Below is a small trained network, with its code and all its weights. Each question gives an input and a class and asks what happens when units are switched off, that is, made to give their printed mean instead of their output.

import numpy as np


def w(rows, s, z=0):
    codes = np.array(rows[::2]) - 128.0
    scale = np.full(codes.shape[1], s)
    scale[-1] = z or s
    return codes * scale


def f(y):
    return np.maximum(y, 0)


def log_softmax(a):
    a = a - a.max(-1, keepdims=True)
    return a - np.log(np.exp(a).sum(-1, keepdims=True))


def net(x, mask):
    res = np.array(x, float).reshape(1, 5) / 4 @ E
    y = f(res @ A[0][:, :-1].T + A[0][:, -1])
    res = res + np.where(mask, y, B[0][:, -1]) @ B[0][:, :-1]
    return log_softmax(res[-1] @ U[:, :-1].T + U[:, -1])


A, B = {}, {}
E = w([
[187,196,198,162,158,189],'x0',
[195,1,194,126,225,131],'x1',
[91,139,64,67,94,184],'x2',
[88,90,76,104,173,74],'x3',
[195,142,24,197,83,75],'x4',
],0.0085)
A[0] = w([
[128,133,94,222,103,87,194],'n0',
[142,85,58,143,102,142,172],'n1',
[149,126,143,158,163,164,73],'n2',
[52,126,131,76,127,168,147],'n3',
[132,118,246,130,137,155,154],'n4',
[113,175,149,182,121,111,254],'n5',
[105,152,61,66,84,141,185],'n6',
],0.012,0.0048)
B[0] = w([
[209,83,47,105,130,83,222],'n0',
[82,39,122,60,101,70,201],'n1',
[179,193,133,108,123,142,167],'n2',
[170,55,6,87,2,115,220],'n3',
[117,206,204,69,154,42,240],'n4',
[191,193,85,106,145,161,219],'n5',
[180,75,64,97,100,131,255],'n6',
],0.0088,0.0096)
U = w([
[99,208,180,124,17,155,58],'0',
[93,240,232,64,255,159,136],'1',
[11,105,143,157,41,220,4],'2',
[29,30,133,36,181,53,78],'3',
[126,98,28,26,71,116,244],'4',
[149,249,34,227,239,191,110],'5',
],0.0071,0.0046)

Each question gives the input, the list of numbers given to net, and the class t.
The units are the neurons (one row each of A and B). Each row of codes is followed by its name. A weight is (code - 128) times the scale printed after its matrix; where a second scale follows, it is the last column's (A, B and U).
mask holds one flag per neuron, in row order. A switched-off neuron (its flag False) gives its mean, the last column of its row in B, instead of its output. The means were averaged over made-up inputs and are rounded, as every weight is.
A unit's drop is (log p(t) with every unit on - log p(t) with that unit switched off) / (log p(t) with every unit on - log p(t) with every unit switched off).
The circuit of an input: a set's keep is (log p(t) with only the set's units on - log p(t) with every unit switched off) / (log p(t) with every unit on - log p(t) with every unit switched off). Starting from all 7 units, units are removed one at a time, each time the one whose removal leaves the highest keep (on an exact tie, the one counted first), for as long as the keep stays at least 0.8.
circuit, biggest first: the units of the circuit, biggest drop first
unit that matters most: the unit with the biggest drop
top k neurons: the k neurons with the biggest drops, biggest first
drop when u is switched off: that unit's drop, to one decimal
input [3,7,-5,-3,7], class 5: top 2 neurons -> [n3, n6]
input [-8,8,2,8,8], class 3: unit that matters most -> n1
input [4,-7,-3,2,3], class 5: circuit, biggest first -> [n3, n5]
input [-2,7,3,1,-2], class 3: circuit, biggest first -> [n5, n6]
input [-1,4,3,-6,-4], class 1: circuit, biggest first -> [n4, n6]
input [3,2,6,-6,-8], class 0: top 2 neurons -> [n3, n4]
input [3,6,-6,-3,4], class 1: top 2 neurons -> [n4, n3]
input [5,8,-2,-6,7], class 1: top 3 neurons -> [n4, n3, n6]
input [-8,5,-7,-4,3], class 3: circuit, biggest first -> [n3, n6]
input [-1,0,-2,-7,-8], class 1: drop when n5 is switched off -> 0.0
input [3,4,3,2,-4], class 1: drop when n6 is switched off -> 0.2
input [-1,6,3,4,0], class 3: drop when n6 is switched off -> 0.2
input [5,4,-3,-3,3], class 1: drop when n3 is switched off -> 0.1
